Each row comes from the steps of one path. Every step used is in the known rows, and no mark comes twice. Write the path behind each row, first mark first.
Each row is shifted at random along 4 fixed directions that mean nothing.
Known rows:
ravet zegem kisi bidi: [  82  188 -126  -23   58  -52  -25  -18   44  -48   42 -144    4  -17
 -194  156   18  -11  -61   31  182 -132 -140  -41   46   88   19   58
   78   31   71  -90  -59  128  -20  -66   59 -120   91   71  -72 -225
 -294  146  -88  338  161  -18 -119]
zegem bidi bogeg ravet vosev kisi: [  53  156  135  -79   55  -80   32   -5   67  -47   50  -83  -70   18
 -137  105  -13   18   14  177  199 -178 -100  -59  106   -6    3   78
  182    4   20 -182   11  115  -58 -153  164  -87   62   36   15 -115
 -183   74   18   92  139   18  -45]
kolop vosev zegem bidi bogeg: [  58  -29   33  -19    0   48  -71  128 -126  -59   54   11  -89   -2
 -156   21   74   55   66   85  -99  -37 -163  -64   79 -118   64   37
   39   34 -114 -179  -30   91  -70   28   52  -26  139   87  126  -44
 -208 -116  107  -26  142  -87    7]
tezutez kisi kolop vosev zegem bogeg ravet: [  33  116  251   -5  -53   -6  199  223 -389 -231  200  205 -260  137
 -114  118  -43  247  309   86 -162  -97  -86  -94  134 -199  200  110
  198    0  -49 -145  199  129 -210  135  -23 -217  394   -6  422   82
  -52 -204  358  338  155   47  229]
mafup zegem bogeg ravet vosev kisi: [ 150  109  112  -90   90 -115   34  229  551 -121 -109 -336   94 -131
   40 -146   99  -93  -78   63  442 -212  288  259  185   95 -129  -95
  621 -114  287 -131   62  157   16 -325  128   33   88  128 -190  142
  -63   43  -57  150  133  184   49]
tezutez kisi kolop vosev: [   0  -93  -83   92   47  145  -82   27  477 -249 -124  -47   37 -185
  -92 -258  126  145  -63    3   29   -2   51  307   91  -55 -138 -222
  402   92   39 -175  -81  -53  -39 -128  -81  120  272  106   13  234
   11   34  -70  242 -104   -5  -75]
zegem tezutez kisi kolop vosev bogeg: [  14   78   21  -13   -5   17  134   34  191 -207   23    6 -134  -52
  -56  -79    6  134   68   33   87 -137   36  226  107   12  -28 -110
  359   34   66 -125   59  -59 -106 -134  -27  -11  262  -20   26  186
  -90   48   20  245   22   73  -13]
ravet bogeg zegem kisi kolop: [  23  105  111  -22    0   79   23   49  310 -133  -54 -103  -63  -60
    1  -81   44   56   74   43  250  -96   86  199  165  -32  -33   52
  333    3  126 -115   58   38  -55 -218   63 -134  139  155   87   37
    8  -68   56  486   38  172   16]
bogeg ravet zegem tezutez kisi mafup: [ 290  -48 -307 -112  276 -107 -409  304  583  187  -78 -427  -80 -180
 -181  -45  405 -209 -296 -212  353  196    1  159   79   91   -7 -243
  182  202  227   95 -194  364  258 -490   25   -7 -181  232 -204 -166
 -281   77 -487  702  269 -126 -143]
bogeg zegem bidi kisi kolop: [  22  -35   29  -13    7  223 -190  166  101   30  -45   20 -207  -26
 -118  -89  170   89   60  -49  -10  152 -147   12  144 -184   84  109
   23  113  -46 -137  -45  107  -43  -68    6 -170  126  248  294  -74
  -22 -273   53  431   86  -10   63]
mafup vosev bogeg kolop: [  46   59 -186  -57   76  -90  -15 -149  374   -5  -45 -136   81 -161
 -173  -15   -5   -4 -165  177  263 -207  -24  223   76  139 -133 -211
  112  111   68 -149 -142  -63    4 -190  134  134  121   59 -275  -78
 -299  319 -240   53   44  -85 -145]
tezutez kisi mafup kolop vosev bogeg: [  35  -11 -269   45   19    4    0 -134  171 -193    2   -6   76 -138
 -246  -15    7  111 -109  122    2 -145 -159  172    7   99 -113 -254
  137  159  -49 -180 -179 -133  -40   12  -42  185  253   -9 -154   53
 -323  309 -191  -21  -35 -180 -165]
vosev zegem tezutez kisi bidi: [  80  158 -153  -54   28  -48    1  108  -53   32   57  -91  -54    7
 -201  152   42   -7  -53  -16  124  -99 -153  -56   42   91   68   40
   23   34   71  -84  -52  139  -46   25    0 -110  150   56  -45 -179
 -340   73  -85  220  201  -58  -43]
kisi mafup vosev zegem bogeg kolop: [  57  -70   73  -29  -76  107  -27  140  -18 -112   46   50 -124  -37
  -82  -39   77  151  155   11  -18   32  -93  112  176 -120   93   12
   80  148  -28 -130    8   -4  -63  -98   41 -121  232  170  242  -10
 -106 -139   74  432  105  -28  112]
bogeg ravet zegem bidi tezutez: [  -5   64  170  -75  -49   78  156  129 -148  132   39   21 -121   41
  -25   92  -58  116   85   31  104 -152    4  -54  183  -79   98  171
  137  -52    9 -139   88   45 -148  -64  174 -270  214   98  161  -61
  -78 -165  210  305   87  114  110]
bidi zegem bogeg ravet: [ 171   17 -159  -75  229  -93 -337  143  -38  183   41 -142  -85  -59
 -309  132  201  -81 -158   38   49   79 -273 -157   52  -75   85  -39
 -159  153  -90  -62 -190  302   97 -142  116    4 -118  185   -4 -273
 -379   22 -182  237  247 -246 -109]
kolop tezutez kisi bidi bogeg: [  67   83 -251  -65  131  -33 -124   45 -138  140   61  -23 -146    7
 -298  140   95  -35 -107   -7 -105  -20 -318 -143  -19   19   64  -26
 -153  133  -68  -80 -154  132  -19   62  -45   39   36   19  -81 -194
 -413   94 -161  -92  191 -201  -78]
ravet kisi bidi bogeg: [-114  169  123   12  -82   86  219 -148 -232 -115   36  114  -17   58
 -114  122 -190  176  127  176  -26 -278 -187  -83   95  -34    3  212
   99  -33  -67 -242   29  -93 -212  120   88 -117  245   -3  118  -52
 -148   32  216  -53  -32   82   -2]
kolop tezutez kisi mafup bidi bogeg: [ -74   87  -14  -53 -118  122  380   -6  156   33  -94  -22   74  -63
   30  -56 -160   89  -28   29  134 -383   86  193  120  185 -156  -33
  430  -89  111 -231   -5 -263 -212   58   -5   96  335  -33 -264  261
 -210  128   32 -388 -111  139   42]
mafup bidi zegem bogeg ravet: [  34  141  226 -130   -7  -50  236  219   71  115  -56 -155  -32  -10
   47   24  -70   -3   29   34  249 -316  132   95  180   74  -17   87
  440 -152  158 -150   89   50 -131  -86  134  -20  152   97 -126  113
 -188  -56  126 -154  123  175  135]
vosev bogeg kolop tezutez kisi: [  51   18 -271  -85  110   -8 -138  -32  126  101   67   34 -200  -51
 -232   32  122  -54 -103   85   38   13 -157   16   32  -14   30 -113
 -145  171  -25  -70 -107   57   -1  -95   -4  -28   66   20  -47 -163
 -244   77 -186  129  147 -133  -29]
kolop tezutez kisi mafup bidi bogeg zegem: [ -37   25   85  -69 -136  195  256  203  -15   83  -52   35  -76    5
   40  -63  -37   79   97  -53   -2 -195   49   89  164    1  -12   75
  299  -68   68 -190   61  -97 -203  119  -32  -45  316   75   19  203
 -107 -174  173 -166   -1  145  203]
vosev kisi bidi zegem bogeg: [ -45   68  125   18  -86  144   18  106  298 -134 -134  -99   62  -50
   10 -136   23   51   53   81  168 -132   17  122  180  -24  -79  156
  336  -78   89 -222   11   13 -106   -2   48  -32  175  175   82   56
  -19 -161  156   48   22  155   13]
ravet bogeg kolop vosev kisi tezutez: [ -44   78 -143   17  -41   77   20 -226  -76 -114  127  191 -104   -6
 -247   96  -89  161   44  228  -37  -97 -236  -74   91  -73   31   10
 -278  183  -92 -199  -55  -77 -122   51  106 -182  254   -2  162 -207
 -154  124   41  396   22  -82  -79]
bidi zegem tezutez kisi mafup kolop vosev bogeg ravet: [ 141  114 -144  -95   34 -129  185  141  317   55   -7 -180   -5  -88
 -103   30   15   -5 -141   30  326 -256  108  179  111  234  -92 -249
  414   30  213 -108  -46   12  -30 -128   50   90  262  -11 -288  117
 -337  240 -204  117  100  -19  -53]
kolop tezutez kisi bidi: [  75 -149  -97  -59  127  114 -302  342  422   53 -123 -152 -217 -115
  -58 -254  344  -80  -64 -236  -57  231  -21  179  111 -131   35  -76
  166  127  136    7  -54  197   59 -194 -135  -14  -11  195   64   43
   -7 -271 -120  218  179   11   94]
bidi tezutez kisi mafup vosev bogeg ravet: [  49   64  -58  -56   33  -43  116   55   31   38   12  -23   -3  -44
 -171   72  -20  130  -51   34   64 -172 -108   56  124   44  -14 -119
  144   87   23 -146  -55    4  -93  -33   80   22  245   20  -43   21
 -261  144  -52   73   43  -66  -22]
mafup kolop vosev bogeg kisi tezutez: [  13  207 -193  -67  -21  -97  248 -159 -202    3  165  140 -124   29
 -257  210 -192  126    6  193   16 -304 -204  -57   59  106   36  -77
 -168  102    5 -167  -29 -100 -165  157   94  -81  331 -116  -84 -131
 -375  286   -7   87   88  -81  -31]
mafup bidi tezutez kisi kolop vosev: [ 103   12 -262  -63  127  -35  -16   73  166   66  -12 -104 -130 -101
 -201   -7   99   21 -158  -97   37  -64  -86  153   12  120  -27 -263
  170  133   55  -81 -126   13   -4 -125  -50  122  171   21 -229   35
 -348  213 -280   -6  108 -136  -78]
kolop tezutez kisi bidi zegem bogeg ravet: [  60  184  -42  -66   33  -46   85  202  544   95 -169 -304   97  -97
  -14  -82   50 -115 -178   32  420 -251  196  141  137  204 -160  -36
  507 -134  302 -127  -43  124  -40  -87   26   76  136  102 -296   78
 -199   53  -88  -16   97  136  -47]
ravet vosev bogeg kolop tezutez: [-120   54  225  -52 -168   86  376  -85  -16 -136   83  212 -153   22
   72  -41 -199  189  223  204   63 -293  121  141  206  -70   10   69
  236  -27   57 -193  199 -226 -250  -30  114 -226  407  -57  142  131
   82  -75  294  181  -35  233  214]
tezutez kisi bidi bogeg zegem: [  69  113   38  -65   57  -10  -30  211  175   69  -79 -182  -74   -8
  -85    4  119  -51  -25  -29  143  -89  -30   60   87   28   -2   46
  293  -29  119  -95  -20  203  -18  -19  -14   25   87  149  -38  -25
 -203  -83  -19   40  171   53   47]
bidi tezutez kisi kolop vosev zegem bogeg ravet: [  31  -35  -84   83    2  151 -154  134  520 -144 -172 -134  118 -177
 -112 -233  138   93 -101   99  202   -7   81  191  154  -37 -151 -133
  332   21   63 -219 -127   65  -27  -99   27   75  240  207   57  136
  -35  -51  -19  303  -64  -16 -129]
mafup tezutez kisi kolop vosev: [ 112    9  -76  -94  100  -61  129  190   41  -19   72   -8 -271  -34
  -93  -26   84  100   18 -144  -28  -61   16  208   71   32   70 -231
  302  113  105  -31   54   10  -59 -155  -73   -6  271  -34  -52  167
 -189   67 -115  195  141  -16  126]
mafup kolop vosev kisi bidi bogeg ravet zegem tezutez: [  93  -80 -129    7   53  127 -364  205  212  -25  -54 -128  -77  -95
 -222 -110  246   15  -36   13    1  180 -174   -4  120 -147   28  -19
  -65  166  -32 -143 -156  207   47 -111   61  -35   36  245  203 -141
 -150 -147  -74  368  144 -156 -107]
ravet bogeg kolop tezutez kisi mafup vosev zegem: [  39   -4  -60  -37  -83   63  137   60 -296  -92  180  200 -163   49
 -160  110   -9  174  165   41 -138  -52 -131  -20   98  -91  139  -24
  -37  150  -73 -126   57  -35 -144   57  -19 -182  367  -18  221  -53
 -165  -26   87  280  109  -64  148]
kolop vosev zegem bidi bogeg ravet: [ 111  -96  183  -79   56   28 -172  398  225   33  -50 -144 -170  -38
  -29 -142  227  -33   65  -17   23   72   32   47  182 -184   65   23
  232   10   79 -101   39  264    0 -147   68  -53   44  205  174   44
  -25 -334  118  144  217   37  128]
zegem kisi mafup bidi bogeg: [ -25   90   45  -44  -58  129  151  -24  157  -19  -90  -79   30  -69
  -35  -30  -65   78   -4   12  146 -230  -64  133  131   89 -101   49
  299  -10   39 -217  -52 -146 -128  -75   53   36  158   84 -119  112
 -210   74   -5 -123  -51   79  -56]
vosev zegem bidi tezutez kisi mafup kolop: [  75  -24 -126  -82  -43   86   58  158 -161  101   66   45 -194   10
 -143   82   66   97   19  -96  -10  -12 -157   28   80   31  116  -17
   59  118  -30  -99  -44  -32  -68  -17  -26 -112  246   68   66  -42
 -288  -37  -75  166  134  -94   76]

Write each row's path:
[  63  104 -124  -64   -3   68   26   42 -311  165  107   29  -91   32
 -242  245  -32   96  -14  -18   14  -79 -272 -209  104  -11  122  102
 -197  110  -70 -131  -82   64 -102   26  127 -234  163   95   93 -246
 -336   46   -9  337  118 -110  -38] : bogeg ravet zegem kisi mafup bidi tezutez
[  59   84   49  -56  -15  -19   92   84   29  -67   40  -41  -59   -7
 -122   38  -18   43   33  174  134 -193   -3  -15  106   -1   -7    6
  227  -28   32 -212   12   53  -98  -52  111  -48  208   29   25   -3
 -185   24   65  -30  100    2   14] : mafup kolop vosev zegem bidi bogeg ravet kisi
[ 196   -1 -120  -81  186  -45 -403  239 -494   82  172  -18 -243   42
 -412  220  260  -12    0  -40 -198  227 -458 -314   -9 -214  250   32
 -325  199 -258  -72 -141  391   59  -71   38 -101  -99  145  274 -322
 -413  -92 -116  192  335 -344  -49] : mafup bidi bogeg ravet vosev zegem tezutez kisi
[  73  101  -28  -55   10    7   -5   68  106 -117   89    0 -185  -14
 -109   -2   56   29   84   68  111  -44  -38   45  138  -55   57  -15
   73   82   83  -81   55   70  -58 -128   45 -190  163   58  118  -61
  -90  -38   25  513  148   51   53] : ravet vosev bogeg zegem kisi kolop tezutez
[  62  228  128 -166  -48  -63  312  215   44  125    5 -106 -245   65
   44   74  -26    5   72  -64  301 -250  133  156  133  174   56   60
  488  -90  220  -70  136   37 -114 -108    2  -95  248   24  -99   77
 -227  -33    4   77  207  184  174] : mafup tezutez kisi bidi zegem bogeg kolop
[  76   33  104 -110   36   22   -9  303   97    8   81   -3 -329   34
   -5  -51  121   31  174  -38   52   37   49   55  219 -172  153   74
  122   57  151   -1  165  174  -68 -185   58 -287  123  103  279   -5
   57 -297  161  592  211  151  220] : vosev bogeg ravet zegem kisi kolop tezutez
[  52   -3  -59 -123  -36   39  170   68  135   93   53   46 -230  -11
  -59  -12    6   73   42   19   76 -116  -27  129  158   52   17 -112
   99  154  103 -134   12  -99  -90 -103   65  -71  278   13  -36   41
 -176   38  -70  154   92    8  112] : bidi bogeg kolop vosev kisi mafup tezutez
[ -96  309  278   38 -216  -12  463  -45  -65 -305   54   51  119   79
   -7  120 -314  184  202  312  205 -491   95  -60  176   56  -51  235
  379 -219  151 -294  180  -52 -305  213  129 -208  459  -47  100   46
  -54   38  420   77   -8  260   66] : kolop vosev zegem bogeg ravet kisi bidi
[  28  162 -346   15  -10  -21  -32 -219  184   46   -5  -97  121 -110
 -301  125  -82   11 -208  256  242 -231 -193   -7   26  198 -119 -116
 -144   92  -13 -199 -247  -57  -32   63  139   58  168   72 -249 -244
 -464  355 -201  190   41 -190 -310] : kisi kolop vosev bogeg zegem bidi tezutez
[ -14   -5  100   38  -68  111    7   95   16 -169   45   64  -82  -39
  -81  -59   -7  201  159  118   -4  -49  -24   72  195 -178   54   38
   83   63  -12 -147   55   25 -124  -47  116 -192  265  125  314   31
   15 -157  227  601   20   49   29] : kisi kolop vosev bogeg ravet zegem tezutez
[  75    9  -98  -95 -101  100  112  135  -46  105   86   81 -240   25
 -123   61   30   89   53  -17   49  -35  -96  -19  136   24  101  -15
  -20  134   48 -143   -7  -32 -107    7   33 -210  333   63   89  -86
 -215  -57  -25  283  146  -46  110] : bogeg kolop vosev zegem bidi kisi mafup tezutez
[  56   58  226 -135   17   68    3  343 -327  102   79   46 -362   96
  -52   52   74   69  199 -109  -95   29 -133 -132  202 -219  230  235
   25   10    5  -68  136  202 -113  -80   77 -289   48  138  361  -41
  -62 -367  235  284  233  105  249] : mafup bidi zegem bogeg ravet kisi tezutez
[ 162  159 -130  -96   50 -151   37  -31  -53  -73  151  -76 -123   -6
 -224  206   12    2   -5   78  182 -141 -173    9   55  117   63  -92
   41  150   54  -62  -44   58   10 -139   74  -95  120   16  -82 -187
 -386  250 -184  399  213  -97  -44] : ravet vosev bogeg zegem kisi mafup kolop
[ 230   29  113 -161  175 -169 -216  514  166   74   60 -210 -372   59
  -96    1  316 -143   67 -138   28  148  -60  -51  150 -124  190   18
  161   88  204   43   87  474   81 -186    0 -117  -57  156  144 -124
 -140 -289  -13  319  469    9  183] : kolop vosev kisi bidi zegem bogeg ravet
[  36  124 -138    1  -99   71  161  -17   21  -85   43   19   81  -53
 -149   48  -84  100   -2  111  103 -230  -61   29  125   66  -49  -39
   62   20   28 -222  -40  -75 -151  114   68  -67  339   22  -39   12
 -247  116   47  186    3   -7  -65] : kolop vosev bogeg kisi mafup zegem tezutez
